Below are the code and all the weights of a small trained network. Each question names an input and a class and asks about switching units off, where a switched-off unit gives its printed mean instead of its output.

import numpy as np


def w(rows, s, z=0):
    codes = np.array(rows[::2]) - 128.0
    scale = np.full(codes.shape[1], s)
    scale[-1] = z or s
    return codes * scale


def norm(h):
    return h / np.sqrt((h * h).mean(-1, keepdims=True) + 1e-5)


def f(y):
    return np.maximum(y, 0)


def log_softmax(a):
    a = a - a.max(-1, keepdims=True)
    return a - np.log(np.exp(a).sum(-1, keepdims=True))


def net(x, mask):
    res = np.array(x, float).reshape(1, 8) / 4 @ E
    u = 0
    for l in range(3):
        y = f(norm(res) @ A[l][:, :-1].T + A[l][:, -1])
        res = res + np.where(mask[u : u + 12], y, B[l][:, -1]) @ B[l][:, :-1]
        u += 12
    return log_softmax(norm(res)[-1] @ U[:, :-1].T + U[:, -1])


A, B = {}, {}
E = w([
[132,127,130],'x0',
[2,83,29],'x1',
[127,121,127],'x2',
[79,27,235],'x3',
[29,237,188],'x4',
[133,127,129],'x5',
[128,129,128],'x6',
[121,128,133],'x7',
],0.0098)
A[0] = w([
[83,40,78,106],'0.n0',
[108,13,181,129],'0.n1',
[89,209,88,138],'0.n2',
[102,83,172,44],'0.n3',
[77,101,84,18],'0.n4',
[215,146,130,99],'0.n5',
[41,206,180,2],'0.n6',
[5,73,75,44],'0.n7',
[13,169,107,158],'0.n8',
[78,177,106,142],'0.n9',
[104,88,166,54],'0.n10',
[44,52,224,62],'0.n11',
],0.015,0.0091)
B[0] = w([
[125,88,178,202],'0.n0',
[158,166,43,225],'0.n1',
[80,140,122,224],'0.n2',
[127,172,67,144],'0.n3',
[113,59,160,141],'0.n4',
[113,79,119,185],'0.n5',
[94,217,225,175],'0.n6',
[101,11,162,204],'0.n7',
[68,124,230,255],'0.n8',
[71,118,145,203],'0.n9',
[120,167,51,142],'0.n10',
[111,254,21,210],'0.n11',
],0.012,0.0078)
A[1] = w([
[61,118,126,151],'1.n0',
[81,96,147,78],'1.n1',
[179,92,112,203],'1.n2',
[4,123,115,140],'1.n3',
[138,138,121,63],'1.n4',
[87,144,91,150],'1.n5',
[108,155,96,58],'1.n6',
[153,156,149,1],'1.n7',
[38,119,112,151],'1.n8',
[142,111,136,63],'1.n9',
[72,108,120,118],'1.n10',
[37,154,79,107],'1.n11',
],0.019,0.0056)
B[1] = w([
[196,148,154,198],'1.n0',
[168,88,116,165],'1.n1',
[7,168,142,188],'1.n2',
[215,160,160,250],'1.n3',
[109,135,132,129],'1.n4',
[196,177,103,179],'1.n5',
[133,94,103,144],'1.n6',
[108,91,108,132],'1.n7',
[212,157,136,219],'1.n8',
[95,132,135,131],'1.n9',
[196,122,109,177],'1.n10',
[204,162,105,214],'1.n11',
],0.011,0.012)
A[2] = w([
[147,76,108,154],'2.n0',
[76,160,131,122],'2.n1',
[126,186,147,83],'2.n2',
[39,51,84,178],'2.n3',
[11,200,88,138],'2.n4',
[145,74,120,197],'2.n5',
[179,123,216,254],'2.n6',
[120,142,122,66],'2.n7',
[94,177,35,183],'2.n8',
[98,162,125,130],'2.n9',
[126,63,9,163],'2.n10',
[183,117,185,202],'2.n11',
],0.016,0.0071)
B[2] = w([
[94,146,205,153],'2.n0',
[130,76,177,146],'2.n1',
[117,84,99,167],'2.n2',
[111,151,244,169],'2.n3',
[201,12,128,176],'2.n4',
[81,93,202,161],'2.n5',
[82,2,55,251],'2.n6',
[127,124,118,128],'2.n7',
[233,165,98,195],'2.n8',
[123,91,139,150],'2.n9',
[83,234,206,188],'2.n10',
[73,34,61,215],'2.n11',
],0.0091,0.013)
U = w([
[213,146,99,51],'0',
[130,92,132,254],'1',
[142,87,140,209],'2',
[137,90,142,200],'3',
[101,8,104,23],'4',
[30,184,192,15],'5',
],0.015,0.0062)

Each question gives the input, the list of numbers given to net, and the class t.
The units are the neurons (one row each of A and B). Each row of codes is followed by its name. A weight is (code - 128) times the scale printed after its matrix; where a second scale follows, it is the last column's (A, B and U).
mask holds one flag per neuron, layer by layer. A switched-off neuron (its flag False) gives its mean, the last column of its row in B, instead of its output. The means were averaged over made-up inputs and are rounded, as every weight is.
A unit's drop is (log p(t) with every unit on - log p(t) with that unit switched off) / (log p(t) with every unit on - log p(t) with every unit switched off).
most important unit: the unit with the biggest drop
k most important neurons: the k neurons with the biggest drops, biggest first
top k neurons in layer l: the k neurons of layer l with the biggest drops, biggest first
drop of u: that unit's drop, to one decimal
input [-3,3,-6,7,-8,-8,-5,4], class 5: most important unit => 2.n10
input [-6,-6,-4,-4,-8,2,-6,-2], class 5: top 3 neurons in layer 1 => 1.n3, 1.n2, 1.n8
input [-3,6,-2,4,-8,5,-5,-4], class 5: top 2 neurons in layer 0 => 0.n1, 0.n8
input [3,5,-1,-3,5,7,-8,-2], class 4: top 3 neurons in layer 0 => 0.n8, 0.n7, 0.n11
input [0,-4,-3,0,-6,2,-8,-5], class 5: 2 most important neurons => 1.n3, 0.n5
input [-3,-2,6,-7,-8,-1,-8,1], class 5: 2 most important neurons => 2.n10, 0.n11
input [-1,-7,5,-6,-2,-3,2,-4], class 4: top 2 neurons in layer 2 => 2.n10, 2.n4
input [-6,-8,-7,-4,1,-5,-4,-7], class 4: 2 most important neurons => 0.n11, 0.n1
input [6,-7,-3,-3,-3,4,0,2], class 4: 2 most important neurons => 0.n11, 0.n1
input [-5,-6,-1,7,-1,-2,5,-4], class 0: 2 most important neurons => 0.n11, 0.n1
input [-5,-4,4,4,-8,3,3,1], class 5: top 2 neurons in layer 0 => 0.n1, 0.n8
input [6,-4,-8,8,-6,2,-3,0], class 0: top 2 neurons in layer 2 => 2.n8, 2.n4
input [-1,3,-2,6,4,-8,-4,-2], class 0: drop of 1.n9 => 0.0
input [-2,-3,4,2,-8,6,-2,3], class 5: most important unit => 1.n2
input [6,5,-8,-1,6,1,-8,2], class 3: drop of 1.n3 => 0.1
input [-2,4,-2,7,6,2,7,6], class 0: drop of 0.n11 => 0.7
